Below are the code and all the weights of a small trained network. Each question names an input and a target symbol and asks about switching units off, where a switched-off unit gives its printed mean instead of its output.

import numpy as np


def w(rows, s, z=0):
    codes = np.array(rows[::2]) - 128.0
    scale = np.full(codes.shape[1], s)
    scale[-1] = z or s
    return codes * scale


def f(y):
    return np.maximum(y, 0)


def softmax(a):
    e = np.exp(a - a.max(-1, keepdims=True))
    return e / e.sum(-1, keepdims=True)


def log_softmax(a):
    a = a - a.max(-1, keepdims=True)
    return a - np.log(np.exp(a).sum(-1, keepdims=True))


def net(x, mask):
    ids = ['ΘΛΞΠΣΦΩαβγδεζημψ'.index(c) for c in x.split()]
    T = len(ids)
    res = E[ids] + P[:T]
    u = 0
    for l in range(2):
        q, k, v = (res @ M[l].T for M in (Q, K, V))
        z = softmax(np.where(np.tri(T) > 0, q @ k.T / 4**0.5, -1e9)) @ v
        res = res + np.where(mask[u], z, O[l][:, -1]) @ O[l][:, :-1]
        u += 1
        y = f(res @ A[l][:, :-1].T + A[l][:, -1])
        res = res + np.where(mask[u : u + 4], y, B[l][:, -1]) @ B[l][:, :-1]
        u += 4
    return log_softmax(res[-1] @ U[:, :-1].T + U[:, -1])


Q, K, V, O, A, B = {}, {}, {}, {}, {}, {}
E = w([
[113,149,115,127],'Θ',
[123,133,51,150],'Λ',
[74,55,216,128],'Ξ',
[70,6,149,167],'Π',
[116,113,134,129],'Σ',
[110,154,59,171],'Φ',
[196,162,71,171],'Ω',
[100,108,51,135],'α',
[113,135,62,180],'β',
[107,104,145,125],'γ',
[112,113,134,127],'δ',
[139,126,42,154],'ε',
[103,138,142,148],'ζ',
[121,98,123,106],'η',
[175,196,182,81],'μ',
[212,61,203,60],'ψ',
],0.019)
P = w([
[1,157,171,22],'0',
[159,29,133,4],'1',
[218,7,141,54],'2',
[197,72,183,167],'3',
[163,138,226,238],'4',
[134,141,237,252],'5',
[118,108,205,192],'6',
[97,98,199,155],'7',
[76,113,202,159],'8',
[75,99,196,143],'9',
],0.0078)
Q[0] = w([
[172,106,150,246],'0.h0',
[158,86,108,94],'0.h0',
[86,159,79,141],'0.h0',
[180,76,85,183],'0.h0',
],0.011)
K[0] = w([
[202,176,145,254],'0.h0',
[242,44,76,97],'0.h0',
[96,181,90,48],'0.h0',
[170,136,114,133],'0.h0',
],0.0089)
V[0] = w([
[187,152,121,177],'0.h0',
[158,131,135,64],'0.h0',
[153,1,155,150],'0.h0',
[173,241,130,104],'0.h0',
],0.0079)
O[0] = w([
[74,134,140,195,90],'0.h0',
[61,190,142,95,163],'0.h0',
[107,169,167,253,251],'0.h0',
[107,132,98,27,57],'0.h0',
],0.0076,0.0026)
A[0] = w([
[51,13,114,150,103],'0.n0',
[186,61,198,200,2],'0.n1',
[200,240,190,125,245],'0.n2',
[166,254,91,67,186],'0.n3',
],0.0085,0.0035)
B[0] = w([
[87,172,83,121,206],'0.n0',
[88,78,76,55,217],'0.n1',
[145,2,74,90,254],'0.n2',
[197,103,95,130,198],'0.n3',
],0.0098,0.0068)
Q[1] = w([
[89,82,34,83],'1.h0',
[121,166,173,47],'1.h0',
[180,142,166,92],'1.h0',
[95,247,86,126],'1.h0',
],0.012)
K[1] = w([
[77,71,104,196],'1.h0',
[85,31,101,69],'1.h0',
[151,113,158,2],'1.h0',
[111,242,121,147],'1.h0',
],0.0093)
V[1] = w([
[126,101,150,234],'1.h0',
[214,31,139,184],'1.h0',
[58,163,248,100],'1.h0',
[191,253,76,192],'1.h0',
],0.0068)
O[1] = w([
[125,107,93,69,102],'1.h0',
[118,175,189,53,213],'1.h0',
[129,2,162,117,28],'1.h0',
[90,115,112,105,1],'1.h0',
],0.0095,0.0096)
A[1] = w([
[182,107,130,2,69],'1.n0',
[123,111,34,151,166],'1.n1',
[30,45,146,134,119],'1.n2',
[189,52,206,112,2],'1.n3',
],0.0091,0.0095)
B[1] = w([
[94,81,93,66,254],'1.n0',
[227,186,62,171,227],'1.n1',
[109,54,162,122,184],'1.n2',
[2,226,56,126,170],'1.n3',
],0.0089,0.0073)
U = w([
[207,156,37,158,153],'Θ',
[96,171,66,147,183],'Λ',
[120,47,2,125,87],'Ξ',
[200,76,112,127,106],'Π',
[159,97,143,110,127],'Σ',
[149,133,142,105,149],'Φ',
[3,181,75,70,2],'Ω',
[146,119,146,131,171],'α',
[180,67,61,45,67],'β',
[133,64,200,127,194],'γ',
[167,97,139,117,104],'δ',
[147,139,129,100,71],'ε',
[164,104,137,117,104],'ζ',
[160,100,137,118,118],'η',
[106,246,224,104,173],'μ',
[150,140,176,113,123],'ψ',
],0.0092,0.0076)

Each question gives the input, a string of symbols that net reads in full, and the target symbol t.
The units are the heads (4 rows each of Q, K, V and O) and the neurons (one row each of A and B). Each row of codes is followed by its name. A weight is (code - 128) times the scale printed after its matrix; where a second scale follows, it is the last column's (O, A, B and U).
mask holds one flag per unit, layer by layer, with each layer's heads first. A switched-off unit (its flag False) gives its mean, the last column of its rows in O or B, instead of its output. The means were averaged over made-up inputs and are rounded, as every weight is.
A unit's drop is (log p(t) with every unit on - log p(t) with that unit switched off) / (log p(t) with every unit on - log p(t) with every unit switched off).
The circuit of an input: a set's keep is (log p(t) with only the set's units on - log p(t) with every unit switched off) / (log p(t) with every unit on - log p(t) with every unit switched off). Starting from all 10 units, units are removed one at a time, each time the one whose removal leaves the highest keep (on an exact tie, the one counted first), for as long as the keep stays at least 0.8.
circuit, biggest first: the units of the circuit, biggest drop first
most important unit: the unit with the biggest drop
k most important neurons: the k neurons with the biggest drops, biggest first
k most important neurons of layer l: the k neurons of layer l with the biggest drops, biggest first
drop of u: that unit's drop, to one decimal
input μ Σ ψ α γ Λ ε ε Π, target Ξ: 4 most important neurons -> (0.n0, 0.n1, 1.n2, 1.n1)
input μ Σ ψ Π Φ ζ γ Σ α, target Θ: circuit, biggest first -> (1.n1, 0.n0)
input μ γ μ μ δ, target μ: circuit, biggest first -> (0.n2, 1.h0, 0.n3, 0.n0)
input γ μ Λ, target Θ: circuit, biggest first -> (1.n1, 1.h0)
input Λ μ μ η, target μ: 2 most important neurons of layer 0 -> (0.n2, 0.n3)
input Λ Φ α γ Λ μ ζ, target μ: 2 most important neurons of layer 1 -> (1.n0, 1.n1)
input β ψ Θ Π μ ζ Ω μ ζ, target μ: most important unit -> 0.n1
input γ ζ μ μ Σ, target μ: circuit, biggest first -> (0.n2, 1.h0, 0.n0, 0.n3)
input ψ ψ μ γ μ μ Φ ε Π β, target Θ: circuit, biggest first -> (1.n1, 1.n0)
input Φ η μ α, target Θ: circuit, biggest first -> (1.n1, 1.h0)
input μ μ Σ, target μ: circuit, biggest first -> (0.n2, 0.n3, 1.h0)
input Σ γ μ μ Θ, target μ: 3 most important neurons -> (0.n2, 0.n0, 0.n3)
input η μ Λ Φ μ ε Φ Π, target Ξ: 3 most important neurons -> (0.n0, 1.n2, 0.n1)
input β γ Φ α μ η, target μ: 3 most important neurons of layer 1 -> (1.n0, 1.n1, 1.n2)
input α Π Σ ψ, target Ω: 2 most important neurons of layer 0 -> (0.n2, 0.n0)
input γ μ ε, target Θ: drop of 1.n1 -> 0.4
input μ α η α Ξ, target γ: drop of 1.n2 -> 0.6
input Φ ψ μ γ, target μ: drop of 1.n0 -> 0.1
input μ ψ α γ Ξ, target γ: most important neuron of layer 0 -> (0.n1)
input ζ α μ μ Λ μ μ μ δ, target μ: 3 most important neurons of layer 0 -> (0.n2, 0.n1, 0.n3)
input α ζ γ Ξ ψ μ, target β: most important neuron of layer 1 -> (1.n0)
